[[144 143 135 136 131 149 129 134]
 [133 124 136 145 120 134 124 117]
 [141 122 120 123 140 123 115 137]]
->
[[129 134 144 143 135 136 131 149]
 [124 117 133 124 136 145 120 134]
 [115 137 141 122 120 123 140 123]]

[[133 127 131 127]
 [124 128 127 128]
 [129 132 142 129]
 [122 129 128 128]
 [124 118 110 111]
 [128 123 112 125]
 [127 120 106 115]
 [126 128 121 130]
 [129 120 108 119]]
->
[[131 127 133 127]
 [127 128 124 128]
 [142 129 129 132]
 [128 128 122 129]
 [110 111 124 118]
 [112 125 128 123]
 [106 115 127 120]
 [121 130 126 128]
 [108 119 129 120]]

[[127 127 126 127 130 119 125 126 129 138 128 126 128 126 127 125]
 [131 128 128 118 129 112 132 128 129 150 129 157 128 129 130 132]]
->
[[127 125 127 127 126 127 130 119 125 126 129 138 128 126 128 126]
 [130 132 131 128 128 118 129 112 132 128 129 150 129 157 128 129]]

[[124 128 126 118 123 115 139 123 132 134 132]
 [103 123 120 123 120 141 134 148 139 142 121]
 [118 135 121 154 135 150 102 134 111 110 130]
 [131 126 127 118 126 116 134 138 134 139 129]
 [113 126 128 118 114 154 144 135 141 142 105]]
->
[[134 132 124 128 126 118 123 115 139 123 132]
 [142 121 103 123 120 123 120 141 134 148 139]
 [110 130 118 135 121 154 135 150 102 134 111]
 [139 129 131 126 127 118 126 116 134 138 134]
 [142 105 113 126 128 118 114 154 144 135 141]]

[[132 128 146 137 128 136 136]
 [124 105 129 128 129 128 128]
 [136 125 148 142 126 142 142]
 [127 125 125 145 152 144 144]
 [124 146 125 120 137 120 119]
 [135 129 125 146 132 145 146]
 [126 137 137 134 128 134 134]
 [134 144 123 136 136 136 136]
 [128 125 132 120 113 120 120]]
->
[[136 136 132 128 146 137 128]
 [128 128 124 105 129 128 129]
 [142 142 136 125 148 142 126]
 [144 144 127 125 125 145 152]
 [120 119 124 146 125 120 137]
 [145 146 135 129 125 146 132]
 [134 134 126 137 137 134 128]
 [136 136 134 144 123 136 136]
 [120 120 128 125 132 120 113]]

[[133 131 133 124 128 131 132 131 129]
 [122 132 128 127 118 129 125 126 127]
 [128 121 132 128 124 132 123 131 118]
 [130 150 139 131 131 127 131 128 127]
 [128 105 145 129 137 136 124 126 128]
 [124  99 136 134 130 131 129 125 129]
 [132 141 116 127 129 124 127 130 130]
 [123 133 139 132 123 126 120 129 127]]
->
[[131 129 133 131 133 124 128 131 132]
 [126 127 122 132 128 127 118 129 125]
 [131 118 128 121 132 128 124 132 123]
 [128 127 130 150 139 131 131 127 131]
 [126 128 128 105 145 129 137 136 124]
 [125 129 124  99 136 134 130 131 129]
 [130 130 132 141 116 127 129 124 127]
 [129 127 123 133 139 132 123 126 120]]

[[143 140 131 134 140 133 130 129 156]
 [116 129 118 111 112 127 120 130 156]]
->
[[129 156 143 140 131 134 140 133 130]
 [130 156 116 129 118 111 112 127 120]]

[[124 124 132 134 110 126 148 100 130 129 131 114 107 111 129]
 [126 127 115 117 123 135 108 135 120 120 118 130 132 122 122]]
->
[[111 129 124 124 132 134 110 126 148 100 130 129 131 114 107]
 [122 122 126 127 115 117 123 135 108 135 120 120 118 130 132]]

[[115 123 108 132 124 122 151 126 109 134 126 120 137 116 126]
 [129 128 125 124 133 152 145 112 120 104 125 123 133 131 133]]
->
[[116 126 115 123 108 132 124 122 151 126 109 134 126 120 137]
 [131 133 129 128 125 124 133 152 145 112 120 104 125 123 133]]
---
[[123 119 142]
 [132 135 119]
 [129 129 146]
 [133 136 117]
 [149 141 132]
 [128 126 123]
 [144 144 122]
 [132 133 117]
 [134 133 121]
 [114 120 125]]
->
[[123 142]
 [132 119]
 [129 146]
 [133 117]
 [149 132]
 [128 123]
 [144 122]
 [132 117]
 [134 121]
 [114 125]]

[[114 138 136 133 122 126]
 [148 139 142 119 124 138]
 [120 137 139 131 123 129]
 [120 142 158 123 124 132]
 [151 138 136 127 124 138]]
->
[[114 136 122]
 [148 142 124]
 [120 139 123]
 [120 158 124]
 [151 136 124]]

[[126 138 126 134]
 [137 122 124 120]
 [124 131 123 118]
 [126 123 132 128]
 [120 107 127 133]
 [120 134 128 147]
 [131 127 131 133]
 [127 138 124 134]]
->
[[126 126]
 [137 124]
 [124 123]
 [126 132]
 [120 127]
 [120 128]
 [131 131]
 [127 124]]

[[122 111 144 136 149 126 137 137 130 143 125 122]
 [124 124 135 130 119 130 140 129 139 118 126 125]
 [119 125 146 145 134 128 132 106 134 129 130 132]
 [127 128 116 129 123 137 129 118 127 118 120 129]]
->
[[122 144 149 137 130 125]
 [124 135 119 140 139 126]
 [119 146 134 132 134 130]
 [127 116 123 129 127 120]]

[[118 118 117 144 111 101 123 125]
 [111 155 107 125 136 122 131 145]
 [133 101 148 150 143 115 106 110]
 [130 122 124 155 128 110 107 134]]
->
[[118 117 111 123]
 [111 107 136 131]
 [133 148 143 106]
 [130 124 128 107]]

[[150 108]
 [122 119]
 [133 128]
 [140 132]]
->
[[150]
 [122]
 [133]
 [140]]

[[130 125 111 130 151 122 124 131 116 132 140 130]
 [130 129 152 136 125 130 129 133 126 134  99 131]
 [130 136 131 118 155 141 137 122 101 122 130 125]]
->
[[130 111 151 124 116 140]
 [130 152 125 129 126  99]
 [130 131 155 137 101 130]]
